Below is a small trained network, with its code and all its weights. Each question gives an input and a target symbol and asks what happens when units are switched off, that is, made to give their printed mean instead of their output.

import numpy as np


def w(rows, s, z=0):
    codes = np.array(rows[::2]) - 128.0
    scale = np.full(codes.shape[1], s)
    scale[-1] = z or s
    return codes * scale


def norm(h):
    return h / np.sqrt((h * h).mean(-1, keepdims=True) + 1e-5)


def f(y):
    return y / 2 * (1 + np.tanh(0.7978845608 * (y + 0.044715 * y**3)))


def softmax(a):
    e = np.exp(a - a.max(-1, keepdims=True))
    return e / e.sum(-1, keepdims=True)


def log_softmax(a):
    a = a - a.max(-1, keepdims=True)
    return a - np.log(np.exp(a).sum(-1, keepdims=True))


def net(x, mask):
    ids = ['ΘΛΠΦΨαβσω'.index(c) for c in x.split()]
    T = len(ids)
    res = E[ids] + P[:T]
    u = 0
    for l in range(3):
        q, k, v = (norm(res) @ M[l].T for M in (Q, K, V))
        z = softmax(np.where(np.tri(T) > 0, q @ k.T / 2**0.5, -1e9)) @ v
        res = res + np.where(mask[u], z, O[l][:, -1]) @ O[l][:, :-1]
        u += 1
        y = f(norm(res) @ A[l][:, :-1].T + A[l][:, -1])
        res = res + np.where(mask[u : u + 8], y, B[l][:, -1]) @ B[l][:, :-1]
        u += 8
    return log_softmax(norm(res)[-1] @ U[:, :-1].T + U[:, -1])


Q, K, V, O, A, B = {}, {}, {}, {}, {}, {}
E = w([
[131,149,101,143,158,98],'Θ',
[68,166,90,3,51,157],'Λ',
[165,100,132,76,165,146],'Π',
[74,79,128,101,152,121],'Φ',
[51,126,163,186,132,116],'Ψ',
[204,82,141,109,141,91],'α',
[115,100,159,81,208,116],'β',
[138,58,192,158,115,115],'σ',
[139,81,76,100,123,103],'ω',
],0.025)
P = w([
[102,213,103,96,148,1],'0',
[125,127,113,142,172,33],'1',
[141,67,116,152,173,60],'2',
[139,50,103,179,162,85],'3',
[136,45,92,199,154,115],'4',
[131,47,74,218,151,153],'5',
[128,49,52,233,143,193],'6',
],0.007)
Q[0] = w([
[4,216,250,159,225,232],'0.h0',
[76,184,91,198,122,31],'0.h0',
],0.015)
K[0] = w([
[60,173,255,155,132,226],'0.h0',
[114,175,99,231,95,74],'0.h0',
],0.018)
V[0] = w([
[142,204,203,85,152,1],'0.h0',
[130,98,113,145,114,127],'0.h0',
],0.0089)
O[0] = w([
[119,117,172,120,92,254,253],'0.h0',
[135,103,104,130,134,90,146],'0.h0',
],0.0055,0.0043)
A[0] = w([
[164,207,147,70,172,4,222],'0.n0',
[112,106,118,178,144,142,137],'0.n1',
[228,128,134,168,138,105,225],'0.n2',
[113,144,77,109,190,122,161],'0.n3',
[159,203,60,194,138,169,3],'0.n4',
[180,154,91,130,170,216,54],'0.n5',
[184,104,51,138,84,142,95],'0.n6',
[52,93,151,177,86,99,201],'0.n7',
],0.017,0.0019)
B[0] = w([
[201,169,8,187,142,167,219],'0.n0',
[93,179,140,115,90,95,190],'0.n1',
[128,143,175,97,122,253,228],'0.n2',
[111,62,95,149,162,93,254],'0.n3',
[138,74,149,63,164,202,143],'0.n4',
[82,107,132,103,152,171,147],'0.n5',
[198,111,174,71,68,111,207],'0.n6',
[67,112,116,174,77,113,238],'0.n7',
],0.017,0.0064)
Q[1] = w([
[249,146,142,21,181,96],'1.h0',
[101,201,171,129,253,134],'1.h0',
],0.012)
K[1] = w([
[128,203,196,163,254,134],'1.h0',
[94,176,134,195,177,173],'1.h0',
],0.016)
V[1] = w([
[1,199,110,6,83,130],'1.h0',
[36,182,152,215,226,143],'1.h0',
],0.0077)
O[1] = w([
[146,139,21,96,76,169,9],'1.h0',
[170,103,182,153,106,2,5],'1.h0',
],0.009,0.0029)
A[1] = w([
[88,136,104,135,134,114,121],'1.n0',
[89,74,147,65,76,102,160],'1.n1',
[200,241,150,184,139,171,34],'1.n2',
[230,118,26,247,155,168,116],'1.n3',
[147,81,116,120,18,90,252],'1.n4',
[185,113,152,134,118,48,178],'1.n5',
[183,115,162,128,253,112,150],'1.n6',
[110,89,112,100,98,178,145],'1.n7',
],0.016,0.0028)
B[1] = w([
[140,79,143,138,118,143,145],'1.n0',
[144,115,190,123,106,174,188],'1.n1',
[153,136,131,254,89,236,139],'1.n2',
[184,50,82,143,133,25,229],'1.n3',
[155,118,188,98,106,75,209],'1.n4',
[103,162,120,116,133,172,162],'1.n5',
[136,167,42,143,100,131,254],'1.n6',
[111,123,170,53,124,107,196],'1.n7',
],0.023,0.012)
Q[2] = w([
[7,135,138,166,64,83],'2.h0',
[156,111,125,144,208,187],'2.h0',
],0.017)
K[2] = w([
[6,198,120,106,53,122],'2.h0',
[182,125,103,176,196,146],'2.h0',
],0.012)
V[2] = w([
[177,85,129,153,144,198],'2.h0',
[56,205,6,215,104,191],'2.h0',
],0.018)
O[2] = w([
[185,197,118,110,175,96,140],'2.h0',
[79,66,253,89,56,132,1],'2.h0',
],0.015,0.0096)
A[2] = w([
[86,154,180,100,135,132,1],'2.n0',
[150,250,193,152,125,79,50],'2.n1',
[35,114,148,141,72,224,147],'2.n2',
[31,174,44,30,106,205,118],'2.n3',
[117,161,20,61,136,210,154],'2.n4',
[61,107,56,66,92,154,130],'2.n5',
[139,107,172,195,106,65,141],'2.n6',
[52,165,163,145,232,217,91],'2.n7',
],0.018,0.0058)
B[2] = w([
[122,20,105,114,131,138,133],'2.n0',
[173,65,252,148,246,92,143],'2.n1',
[119,246,56,210,122,40,205],'2.n2',
[154,29,128,76,203,198,236],'2.n3',
[83,88,132,154,38,74,252],'2.n4',
[163,135,215,60,161,204,220],'2.n5',
[81,95,119,86,119,178,165],'2.n6',
[144,214,141,42,204,160,142],'2.n7',
],0.019,0.013)
U = w([
[109,76,93,55,86,239,132],'Θ',
[188,121,246,220,174,71,126],'Λ',
[60,150,204,140,58,71,255],'Π',
[224,165,133,232,74,228,117],'Φ',
[194,110,30,149,126,61,139],'Ψ',
[172,174,148,115,90,132,35],'α',
[111,216,98,105,215,154,169],'β',
[155,151,137,139,114,139,48],'σ',
[153,147,143,147,107,139,68],'ω',
],0.012,0.0053)

Each question gives the input, a string of symbols that net reads in full, and the target symbol t.
The units are the heads (2 rows each of Q, K, V and O) and the neurons (one row each of A and B). Each row of codes is followed by its name. A weight is (code - 128) times the scale printed after its matrix; where a second scale follows, it is the last column's (O, A, B and U).
mask holds one flag per unit, layer by layer, with each layer's heads first. A switched-off unit (its flag False) gives its mean, the last column of its rows in O or B, instead of its output. The means were averaged over made-up inputs and are rounded, as every weight is.
A unit's drop is (log p(t) with every unit on - log p(t) with that unit switched off) / (log p(t) with every unit on - log p(t) with every unit switched off).
The circuit of an input: a set's keep is (log p(t) with only the set's units on - log p(t) with every unit switched off) / (log p(t) with every unit on - log p(t) with every unit switched off). Starting from the 12 units with the biggest drops (on a tie, the unit counted first), units are removed one at a time, each time the one whose removal leaves the highest keep (on an exact tie, the one counted first), for as long as the keep stays at least 0.8.
circuit, biggest first: the units of the circuit, biggest drop first
top k neurons: the k neurons with the biggest drops, biggest first
top k neurons in layer l: the k neurons of layer l with the biggest drops, biggest first
drop of u: that unit's drop, to one decimal
input β Ψ Ψ Λ Φ, target Θ: circuit, biggest first	1.h0, 2.n5
input α β σ, target Λ: top 3 neurons	1.n3, 2.n1, 0.n0
input β σ Φ Θ α σ, target Λ: top 2 neurons in layer 0	0.n2, 0.n0
input β Θ β ω β Θ, target Θ: circuit, biggest first	0.n4
input σ σ Θ ω β α ω, target Λ: circuit, biggest first	0.n0, 1.n4, 1.n6
input Ψ Φ α σ, target Π: top 4 neurons	0.n7, 1.n3, 0.n6, 2.n3
input Ψ ω σ Λ Φ σ σ, target Θ: top 2 neurons	2.n3, 1.n7
input σ α β Ψ α, target Λ: top 2 neurons	1.n6, 0.n0
input β ω β, target Θ: top 2 neurons	0.n7, 1.n6
input Φ Θ ω β ω, target Λ: top 2 neurons	0.n6, 1.n4
input Λ ω β β Θ σ β, target β: top 2 neurons	0.n0, 1.n3
input Φ Θ β σ ω β σ, target β: top 2 neurons	1.n3, 0.n6
input Π ω Ψ Θ β ω Π, target Θ: top 2 neurons in layer 0	0.n7, 0.n6
input ω Λ α ω β Φ, target β: top 2 neurons	1.n3, 1.n6
input Φ Θ α ω β Φ, target β: top 2 neurons	1.n6, 0.n6
input β Λ σ β, target Θ: top 3 neurons in layer 2	2.n3, 2.n5, 2.n4
input ω Λ σ ω β Π α, target Φ: top 2 neurons	0.n2, 0.n6
input β β Ψ β ω β, target Π: top 2 neurons	0.n2, 0.n6
input ω β Ψ, target Π: top neuron	0.n7
input σ β β β, target β: top 2 neurons	1.n3, 0.n7
input β Λ σ, target Θ: top 2 neurons in layer 1	1.n3, 1.n7
input ω Θ Ψ Ψ Π β σ, target Π: top neuron in layer 1	1.n7
input σ Λ Φ, target Θ: drop of 1.h0	2.3
input σ σ Λ Π Ψ Φ Φ, target Π: drop of 0.n7	0.6
input Ψ α Ψ β Φ, target Π: drop of 0.n0	0.0
input Π σ Π, target Θ: drop of 2.n4	0.1
